[ -5  20  22  12   3 -17  -9 -11   4 -38   3 -11   2  45  -3  26 -21   2
  -6 -18 -16 -10  10   9   8  -4  33  -9  46  16 -12 -10  -1  -2  -6  22
  -9  28  20 -13  32 -28  13   1 -30   7 -22  10   9 -19 -18 -33   0 -22] : <60>/[48]
[-27   8   9  18 -15  -7 -42   6  -3 -26   0 -14   1  64 -19  60  17  14
 -11 -11 -11  -6  23  22  -9   9  29 -22  49   9  20   5  19   2  -3  26
 -18  48  12  -6  35 -35 -27  23 -13   6  19 -14   6 -18 -91 -52 -11  -4] : <55>/[43]
[ -8   6  27   5 -17 -16 -21  21  -6 -18  11 -32  -4  60   0  25  -3   8
 -13  -4  -6 -10   0  19  -4  18  12  46  34  11   2 -10   7   3  -9  51
 -22  41   0  -3  19 -25 -16   5 -31  -4 -10  -9   5  -8 -62 -28  -3 -10] : <60>/[62]
[-14  13  20  13   6 -13 -35  -9  -2 -22  25 -21 -16  48  -1  46   4   3
  -9 -15  -8  10   5  10  -7  17  20 -26  64 -20  -8   0   1   2  -7  13
 -35  62  13 -22  19 -27 -21  17  -5   4   5  -6   6 -19 -70 -34 -21  11] : <57>/[61]
[-12  -5  18   1 -10  -9 -18 -14  -5 -14  32 -10  14  43   3  23  -1  -9
 -12  -9 -11  -7  18  15  -3   9  23 -13  61 -10  10   2  18   0   0  13
  -8  22  -1   2  27 -26 -18  15   3  -1   8  -2   7 -14 -76 -33 -10  10] : <55>/[55]
[-11 -10  22  15   4  -5 -32   0   4 -19  13 -28  -7  60 -18  39  -6  -4
  -9 -13 -15  -6   7  11  -7  23  22   7  49  -7  22  12   9   6   7  34
 -13  50 -11  11  18 -29 -16  10  -6 -20   2 -17  -4  -9 -75 -36 -21   5] : <57>/[53]
[-25   4  24  15 -15 -19 -45  -8  -4 -19  15 -22   5  49   4  48  -2  16
  -8   6  -7  -8   1   9  -3  20  30 -16  66   4   6   6  12   2  -6  23
 -16  37 -12   3  39 -31  -3  29 -16  13  22 -13   7 -23 -79 -48 -21  20] : <55>/[55]
[   1   -1    6   13   -2  -17  -29  -10   -3  -32   14  -14   -3   59
    4   41   -2   14   12  -11  -13  -16   13   13  -10   14   32   16
   48    3   -2   15    9    4   -3   21  -16   40    0    4   12  -31
   -5  -31  -19    4   15  -18    4  -29 -104  -28  -22    0] : <57>/[53]
[  0  20  31  12  -6 -35 -21  -1  -6 -26  14 -31  -2  47   3  22 -18   4
 -15 -10  -1  -8  20  11   2  18  15   0  42  22   3  -7   8  -5  -8  30
 -26  42   5  -1  55 -13 -17  -4 -27   0  -4  -3   0 -22 -85 -36 -19 -15] : <60>/[62]
[-12  11  23  14  -9 -16 -51  -8   1 -35  -1 -20  -1  71  10  35  -6   5
  -7 -16 -12 -10   6  14  -1  17  24  -3  40   4  23   5  10  -2 -20  22
 -22  48   6   4  32 -27 -29  11 -21  -6  16 -17   6 -11 -83 -48   6 -14] : <60>/[48]
[-14   6  13  11  -9 -12 -24   3  -3 -18  14 -17  -7  60  25  28  33   7
   0 -19 -20  -7  10   0   1  14  34   4  62   0  -3  12   4   4  -6  25
 -20  22   0   0  11   5 -17  16 -14   7   4  -8  11  -7 -85 -28 -21  20] : <57>/[53]
[  8   8  10  18  -2   1 -49  -7 -12 -19   8  -9  -6  56  19  29  15   3
   5 -13 -16   0  16  19 -12  22  23  16  53  -5   6  -7   5  -4   1  19
 -14  48  -5   9  31  -7 -16  20  -5   3  12  -6   8 -12 -97 -37 -10  18] : <57>/[53]
[-26   4  13   8 -12 -17 -10 -15  -3 -24  20  -3   6  38   3  50  -4  17
 -12  -2 -16  -7  35  10  -4  15  22 -23  62 -14  15  -3  25  -1 -15  22
 -24  39  -1 -11  33 -27 -15  32 -11   5   7  -3  -9 -19 -96 -41 -16 -17] : <55>/[55]
[-21 -12  15   5  -2  -3 -39 -13  -1 -27  10 -14   2  58  -2  46  -9   9
  -8  -1 -18  -8  18  26  -2   9  34  -8  48 -14  20   0  11   6   0  11
 -12  31 -17   5  31 -32 -18  14 -15   0  14 -14  11 -23 -93 -32  -4  -2] : <55>/[43]

[  0  -9 -14  -9   0  -1   3  -2  -2  -4   0  -6  -1   4  -2  -5  -3   1
  -7  -1   7  -2  -3  -2  -7  -3  10   2  -4  -2  -4   1   4  -2  -3   4
   0  -2   6   1  -2   1   3   4 -12  -7 -16  -1   6   3   8   4   2   0] : [6]/(40)
[  2  -2 -16 -14   2  -5   3   2  -3  -4  -2  -1  -1   1   6  -5  -4   1
  -6  -1   0  -2  -6  -2  -5  -1  12   1  -3 -16  -3   3   4  -6  -7   4
   0  -1   8   4   1   1  -2   6 -15  -6 -18  -6   5   2   8   0   3  -1] : [6]/(40)
[  0   2  -6 -17   2   1   4 -10   0  -5  -2   3 -10  -1   8  -4  -2   5
 -10   0 -13   5  -2  -4 -22  -2  17   1  -2 -24  -1   5   2   0 -10   2
  -1  -1   9   2   3  10  -9   5 -24 -11 -15 -17   2   1  10  13   0  -3] : [7]/(51)
[ -4  -1  -7 -18   3  -1   0   2  -2   6  -1  11  -6  -5   2  -3  -1  -4
  -5  -2  -9   5   5   2 -12  -1   1   2   1  -4  -3   5  -5 -14  -1   2
   1  -4  -1  -2   2  17  -9   0  -6   1 -10 -10   3   0   0   2   2  -1] : [5]/(41)
[ -4   1  -9 -21   6  -1  -1   5  -2   6  -3  16  -9  -5   1  -2  -3  -1
  -6   0 -14   3   9   2 -12   0   6  -1   1  -2  -4   5  -3 -16  -2   4
   1  -4  -2  -3   1  18  -8  -1  -2   0  -9 -12   6  -1  -1  -1   0  -1] : [5]/(52)
